Here is a tiny trained network, its code and every weight. The questions are about switching its units off for an input and a class, where a switched-off unit gives its printed mean instead of its output.

import numpy as np


def w(rows, s, z=0):
    codes = np.array(rows[::2]) - 128.0
    scale = np.full(codes.shape[1], s)
    scale[-1] = z or s
    return codes * scale


def f(y):
    return y / 2 * (1 + np.tanh(0.7978845608 * (y + 0.044715 * y**3)))


def log_softmax(a):
    a = a - a.max(-1, keepdims=True)
    return a - np.log(np.exp(a).sum(-1, keepdims=True))


def net(x, mask):
    res = np.array(x, float).reshape(1, 3) / 4 @ E
    y = f(res @ A[0][:, :-1].T + A[0][:, -1])
    res = res + np.where(mask, y, B[0][:, -1]) @ B[0][:, :-1]
    return log_softmax(res[-1] @ U[:, :-1].T + U[:, -1])


A, B = {}, {}
E = w([
[143,83,21,183,67],'x0',
[6,151,88,60,85],'x1',
[188,118,171,86,26],'x2',
],0.014)
A[0] = w([
[82,144,67,93,103,126],'N0',
[134,222,217,71,163,105],'N1',
[76,168,80,107,76,105],'N2',
[84,127,65,43,150,104],'N3',
[104,84,81,168,89,109],'N4',
[97,123,79,173,191,101],'N5',
[172,94,163,61,58,105],'N6',
[226,101,136,251,137,106],'N7',
[145,102,112,101,110,247],'N8',
[58,122,118,78,52,136],'N9',
[127,9,93,145,71,89],'N10',
[98,155,82,139,188,123],'N11',
[136,82,139,53,181,173],'N12',
[136,116,55,213,75,128],'N13',
[158,76,144,63,26,106],'N14',
],0.012,0.016)
B[0] = w([
[158,189,117,85,141,189],'N0',
[65,98,120,56,64,221],'N1',
[194,149,156,75,130,186],'N2',
[180,131,156,125,200,182],'N3',
[86,118,169,58,85,178],'N4',
[120,40,124,160,182,173],'N5',
[126,52,99,154,218,199],'N6',
[194,176,231,100,143,244],'N7',
[141,170,90,252,84,247],'N8',
[202,164,151,135,159,216],'N9',
[71,91,132,76,122,186],'N10',
[121,88,97,190,205,173],'N11',
[97,156,101,125,57,183],'N12',
[43,121,161,74,47,216],'N13',
[139,53,101,169,200,211],'N14',
],0.012,0.016)
U = w([
[173,194,173,102,142,74],'0',
[84,22,94,195,171,88],'1',
[33,108,130,71,49,103],'2',
[95,212,76,253,55,255],'3',
],0.015,0.0077)

Each question gives the input, the list of numbers given to net, and the class t.
The units are the neurons (one row each of A and B). Each row of codes is followed by its name. A weight is (code - 128) times the scale printed after its matrix; where a second scale follows, it is the last column's (A, B and U).
mask holds one flag per neuron, in row order. A switched-off neuron (its flag False) gives its mean, the last column of its row in B, instead of its output. The means were averaged over made-up inputs and are rounded, as every weight is.
A unit's drop is (log p(t) with every unit on - log p(t) with that unit switched off) / (log p(t) with every unit on - log p(t) with every unit switched off).
The circuit of an input: a set's keep is (log p(t) with only the set's units on - log p(t) with every unit switched off) / (log p(t) with every unit on - log p(t) with every unit switched off). Starting from the 12 units with the biggest drops (on a tie, the unit counted first), units are removed one at a time, each time the one whose removal leaves the highest keep (on an exact tie, the one counted first), for as long as the keep stays at least 0.8.
units of the circuit, in order: the units of the circuit, biggest drop first
most important unit: the unit with the biggest drop
top k neurons: the k neurons with the biggest drops, biggest first
drop when u is switched off: that unit's drop, to one decimal
input [7,-1,-4], class 2: most important unit -> N13
input [-7,-6,1], class 2: top 2 neurons -> [N1; N9]
input [-7,7,-5], class 0: top 3 neurons -> [N3; N13; N9]
input [-4,3,-4], class 1: top 3 neurons -> [N13; N11; N7]
input [8,8,7], class 0: top 3 neurons -> [N9; N2; N0]
input [8,7,-7], class 2: top 3 neurons -> [N13; N4; N7]
input [-4,8,-7], class 0: top 2 neurons -> [N0; N2]
input [2,5,4], class 0: top 2 neurons -> [N9; N2]
input [3,6,8], class 1: top 3 neurons -> [N14; N6; N7]
input [6,2,7], class 1: top 2 neurons -> [N14; N6]
input [7,-4,-6], class 2: top 3 neurons -> [N13; N4; N14]
input [7,7,1], class 0: top 4 neurons -> [N9; N2; N3; N0]
input [0,7,8], class 1: top 3 neurons -> [N14; N6; N7]
input [7,-8,-6], class 0: units of the circuit, in order -> [N7]
input [4,2,4], class 1: top 2 neurons -> [N14; N1]
input [-6,-5,-4], class 2: top 2 neurons -> [N1; N9]
input [-5,-4,6], class 1: drop when N13 is switched off -> 0.1
input [-8,-6,4], class 2: drop when N1 is switched off -> 0.8
input [-5,-1,2], class 2: drop when N1 is switched off -> 0.2
input [0,2,1], class 3: drop when N7 is switched off -> 0.2
input [-3,-2,-1], class 3: most important unit -> N13
